Below are the code and all the weights of a small trained network. Each question names an input and a target symbol and asks about switching units off, where a switched-off unit gives its printed mean instead of its output.

import numpy as np


def w(rows, s, z=0):
    codes = np.array(rows[::2]) - 128.0
    scale = np.full(codes.shape[1], s)
    scale[-1] = z or s
    return codes * scale


def norm(h):
    return h / np.sqrt((h * h).mean(-1, keepdims=True) + 1e-5)


def f(y):
    return y / 2 * (1 + np.tanh(0.7978845608 * (y + 0.044715 * y**3)))


def softmax(a):
    e = np.exp(a - a.max(-1, keepdims=True))
    return e / e.sum(-1, keepdims=True)


def log_softmax(a):
    a = a - a.max(-1, keepdims=True)
    return a - np.log(np.exp(a).sum(-1, keepdims=True))


def net(x, mask):
    ids = ['ΘΩαβεζηξπ'.index(c) for c in x.split()]
    T = len(ids)
    res = E[ids] + P[:T]
    u = 0
    for l in range(2):
        r = norm(res)
        for j in range(2):
            rows = slice(2 * j, 2 * j + 2)
            q, k, v = (r @ M[l][rows].T for M in (Q, K, V))
            z = softmax(np.where(np.tri(T) > 0, q @ k.T / 2**0.5, -1e9)) @ v
            o = O[l][rows]
            res = res + np.where(mask[u + j], z, o[:, -1]) @ o[:, :-1]
        u += 2
        y = f(norm(res) @ A[l][:, :-1].T + A[l][:, -1])
        res = res + np.where(mask[u : u + 4], y, B[l][:, -1]) @ B[l][:, :-1]
        u += 4
    return log_softmax(norm(res)[-1] @ U[:, :-1].T + U[:, -1])


Q, K, V, O, A, B = {}, {}, {}, {}, {}, {}
E = w([
[98,125,157,164,192],'Θ',
[203,134,71,118,89],'Ω',
[94,139,222,84,202],'α',
[113,188,162,126,188],'β',
[54,134,112,132,143],'ε',
[177,146,130,6,81],'ζ',
[216,72,206,177,177],'η',
[55,5,191,111,102],'ξ',
[134,168,210,154,60],'π',
],0.019)
P = w([
[126,89,68,166,132],'0',
[117,183,255,94,130],'1',
[116,167,230,79,131],'2',
[85,148,203,93,128],'3',
[109,146,192,98,128],'4',
[108,138,189,105,122],'5',
[106,145,180,97,139],'6',
[127,135,159,101,122],'7',
[115,139,170,106,139],'8',
[128,126,165,88,143],'9',
[110,145,169,97,122],'10',
[122,150,193,94,132],'11',
],0.0083)
Q[0] = w([
[117,64,133,2,219],'L0H0',
[73,50,91,127,71],'L0H0',
[224,172,228,59,95],'L0H1',
[170,29,242,137,121],'L0H1',
],0.0063)
K[0] = w([
[129,138,136,223,62],'L0H0',
[188,200,130,157,205],'L0H0',
[111,50,57,161,188],'L0H1',
[121,211,2,172,120],'L0H1',
],0.0072)
V[0] = w([
[81,136,180,169,1],'L0H0',
[174,247,168,199,104],'L0H0',
[163,68,202,114,118],'L0H1',
[142,78,134,189,100],'L0H1',
],0.0096)
O[0] = w([
[76,142,184,138,9,253],'L0H0',
[183,198,151,162,96,212],'L0H0',
[182,100,228,112,129,172],'L0H1',
[165,88,97,150,88,87],'L0H1',
],0.011,0.0044)
A[0] = w([
[100,128,252,215,169,223],'L0N0',
[120,119,125,181,133,15],'L0N1',
[44,9,56,175,62,2],'L0N2',
[166,215,164,130,40,206],'L0N3',
],0.0043,0.0055)
B[0] = w([
[75,113,116,238,113,254],'L0N0',
[209,117,254,52,241,106],'L0N1',
[179,182,228,165,231,113],'L0N2',
[83,138,147,200,63,232],'L0N3',
],0.007,0.0075)
Q[1] = w([
[93,150,146,99,142],'L1H0',
[147,165,30,115,248],'L1H0',
[184,128,53,113,102],'L1H1',
[136,153,90,110,163],'L1H1',
],0.015)
K[1] = w([
[166,77,154,119,135],'L1H0',
[123,191,200,148,29],'L1H0',
[131,254,200,161,81],'L1H1',
[132,116,200,149,133],'L1H1',
],0.014)
V[1] = w([
[200,159,139,162,158],'L1H0',
[169,42,121,164,104],'L1H0',
[132,127,69,164,89],'L1H1',
[148,184,123,12,91],'L1H1',
],0.011)
O[1] = w([
[193,149,139,166,170,69],'L1H0',
[177,53,99,157,111,181],'L1H0',
[131,126,58,254,111,151],'L1H1',
[209,142,85,46,63,1],'L1H1',
],0.0093,0.0018)
A[1] = w([
[100,204,155,103,191,3],'L1N0',
[140,105,43,63,251,74],'L1N1',
[146,136,160,37,77,102],'L1N2',
[181,146,125,163,141,22],'L1N3',
],0.011,0.0026)
B[1] = w([
[100,107,98,139,80,158],'L1N0',
[138,210,250,110,19,130],'L1N1',
[193,117,72,112,135,253],'L1N2',
[145,178,129,102,104,111],'L1N3',
],0.011,0.0034)
U = w([
[168,116,107,161,167,178],'Θ',
[191,126,41,196,115,137],'Ω',
[156,137,204,78,165,88],'α',
[157,240,125,134,180,158],'β',
[73,132,27,132,107,183],'ε',
[166,134,109,77,127,253],'ζ',
[230,81,157,171,174,181],'η',
[123,1,140,102,94,91],'ξ',
[158,145,183,170,22,35],'π',
],0.009,0.0037)

Each question gives the input, a string of symbols that net reads in full, and the target symbol t.
The units are the heads (2 rows each of Q, K, V and O) and the neurons (one row each of A and B). Each row of codes is followed by its name. A weight is (code - 128) times the scale printed after its matrix; where a second scale follows, it is the last column's (O, A, B and U).
mask holds one flag per unit, layer by layer, with each layer's heads first. A switched-off unit (its flag False) gives its mean, the last column of its rows in O or B, instead of its output. The means were averaged over made-up inputs and are rounded, as every weight is.
A unit's drop is (log p(t) with every unit on - log p(t) with that unit switched off) / (log p(t) with every unit on - log p(t) with every unit switched off).
The circuit of an input: a set's keep is (log p(t) with only the set's units on - log p(t) with every unit switched off) / (log p(t) with every unit on - log p(t) with every unit switched off). Starting from all 12 units, units are removed one at a time, each time the one whose removal leaves the highest keep (on an exact tie, the one counted first), for as long as the keep stays at least 0.8.
units of the circuit, in order: the units of the circuit, biggest drop first
unit that matters most: the unit with the biggest drop
top k neurons: the k neurons with the biggest drops, biggest first
k most important neurons of layer l: the k neurons of layer l with the biggest drops, biggest first
heads that matter: for each layer, one digit per head in row order, 1 if its drop is at least 0.15 and else 0, layers parted by /
drop of u: that unit's drop, to one decimal
input ζ Ω Ω ε, target ζ: 2 most important neurons of layer 0 -> L0N0, L0N3
input ζ ε Ω π α ε Ω β ε β α, target ζ: units of the circuit, in order -> L1H1, L0H0, L1N2, L0H1
input η Ω β, target η: units of the circuit, in order -> L1H0, L0H1
input ξ ε Ω, target ξ: heads that matter -> 11 / 10
input ξ ζ π α, target ξ: units of the circuit, in order -> L1H0, L0H0
input ξ ε ζ, target ξ: units of the circuit, in order -> L0H0
input ξ ε η, target ξ: units of the circuit, in order -> L0H0, L1H0
input ζ ζ π ζ Θ Ω Θ ε, target ζ: units of the circuit, in order -> L1H1, L0H0, L0H1, L0N3
input ξ η η ξ Ω ε π ε α ε Ω, target ξ: units of the circuit, in order -> L0H0, L1H0, L0H1
input β α β Θ π Θ Ω, target β: heads that matter -> 10 / 10
input ζ β ζ α ζ ξ ξ ζ β ε Θ α, target ζ: heads that matter -> 10 / 01
input ζ α β α ε η α π Θ, target ζ: top 2 neurons -> L1N2, L0N3
input ε ε β, target ε: units of the circuit, in order -> L0H1, L0H0
input ζ Θ α Θ, target ζ: unit that matters most -> L1H1
input ε π α β Ω, target ε: units of the circuit, in order -> L0H1, L1H0
input ξ Θ α α ξ ζ ζ ξ η, target ξ: drop of L0H0 -> 0.6
input ε ε β ε α β, target ε: drop of L1H0 -> 0.1
